Here is a tiny trained network, its code and every weight. The questions are about switching its units off for an input and a class, where a switched-off unit gives its printed mean instead of its output.

import numpy as np


def w(rows, s, z=0):
    codes = np.array(rows[::2]) - 128.0
    scale = np.full(codes.shape[1], s)
    scale[-1] = z or s
    return codes * scale


def norm(h):
    return h / np.sqrt((h * h).mean(-1, keepdims=True) + 1e-5)


def f(y):
    return y / 2 * (1 + np.tanh(0.7978845608 * (y + 0.044715 * y**3)))


def log_softmax(a):
    a = a - a.max(-1, keepdims=True)
    return a - np.log(np.exp(a).sum(-1, keepdims=True))


def net(x, mask):
    res = np.array(x, float).reshape(1, 4) / 4 @ E
    u = 0
    for l in range(2):
        y = f(norm(res) @ A[l][:, :-1].T + A[l][:, -1])
        res = res + np.where(mask[u : u + 7], y, B[l][:, -1]) @ B[l][:, :-1]
        u += 7
    return log_softmax(norm(res)[-1] @ U[:, :-1].T + U[:, -1])


A, B = {}, {}
E = w([
[164,57,74,96,107],'x0',
[115,26,168,146,250],'x1',
[114,172,201,171,176],'x2',
[114,101,253,22,153],'x3',
],0.0046)
A[0] = w([
[137,226,145,105,123,126],'L0N0',
[88,165,179,148,70,15],'L0N1',
[204,164,84,66,62,5],'L0N2',
[68,234,37,188,173,107],'L0N3',
[110,150,149,151,128,13],'L0N4',
[195,51,82,117,139,87],'L0N5',
[138,255,136,68,143,31],'L0N6',
],0.0085,0.0011)
B[0] = w([
[254,61,198,108,36,189],'L0N0',
[145,185,128,36,46,161],'L0N1',
[48,180,145,80,170,210],'L0N2',
[148,143,97,208,116,252],'L0N3',
[157,131,179,98,45,127],'L0N4',
[62,209,217,133,132,182],'L0N5',
[175,81,204,117,28,193],'L0N6',
],0.0063,0.0048)
A[1] = w([
[124,146,175,42,196,219],'L1N0',
[159,72,46,181,208,22],'L1N1',
[169,45,164,121,254,246],'L1N2',
[35,182,167,117,37,82],'L1N3',
[32,165,85,83,97,130],'L1N4',
[84,231,5,53,23,253],'L1N5',
[121,151,52,85,90,131],'L1N6',
],0.0074,0.002)
B[1] = w([
[92,140,114,236,92,211],'L1N0',
[212,154,135,79,84,151],'L1N1',
[1,67,207,124,102,221],'L1N2',
[168,72,79,82,133,178],'L1N3',
[209,110,111,42,158,156],'L1N4',
[123,117,133,139,207,253],'L1N5',
[73,99,141,71,163,150],'L1N6',
],0.008,0.0061)
U = w([
[178,160,197,66,21,6],'0',
[149,183,99,211,118,226],'1',
[8,97,204,157,112,254],'2',
[126,147,84,35,193,76],'3',
],0.015,0.00089)

Each question gives the input, the list of numbers given to net, and the class t.
The units are the neurons (one row each of A and B). Each row of codes is followed by its name. A weight is (code - 128) times the scale printed after its matrix; where a second scale follows, it is the last column's (A, B and U).
mask holds one flag per neuron, layer by layer. A switched-off neuron (its flag False) gives its mean, the last column of its row in B, instead of its output. The means were averaged over made-up inputs and are rounded, as every weight is.
A unit's drop is (log p(t) with every unit on - log p(t) with that unit switched off) / (log p(t) with every unit on - log p(t) with every unit switched off).
The circuit of an input: a set's keep is (log p(t) with only the set's units on - log p(t) with every unit switched off) / (log p(t) with every unit on - log p(t) with every unit switched off). Starting from the 12 units with the biggest drops (on a tie, the unit counted first), units are removed one at a time, each time the one whose removal leaves the highest keep (on an exact tie, the one counted first), for as long as the keep stays at least 0.8.
circuit, biggest first: the units of the circuit, biggest drop first
k most important neurons: the k neurons with the biggest drops, biggest first
top k neurons in layer l: the k neurons of layer l with the biggest drops, biggest first
drop when u is switched off: that unit's drop, to one decimal
input [-8,2,0,-3], class 1: 2 most important neurons -> [L1N2 L0N3]
input [1,-1,1,0], class 0: circuit, biggest first -> [L0N0]
input [-1,-7,-1,-5], class 3: top 2 neurons in layer 0 -> [L0N2 L0N1]
input [7,-6,5,-5], class 3: circuit, biggest first -> [L0N2 L1N0 L1N5]
input [-4,-8,6,-5], class 0: 3 most important neurons -> [L0N0 L0N6 L1N0]
input [8,-7,0,7], class 3: top 2 neurons in layer 1 -> [L1N5 L1N2]
input [6,3,-5,-7], class 3: 2 most important neurons -> [L1N0 L0N0]
input [-1,-1,8,7], class 0: top 3 neurons in layer 1 -> [L1N5 L1N2 L1N6]
input [-6,5,4,-6], class 1: drop when L0N3 is switched off -> 0.2
input [6,-5,-4,-5], class 3: drop when L0N3 is switched off -> 0.0
input [-3,0,8,3], class 0: drop when L0N1 is switched off -> 0.1
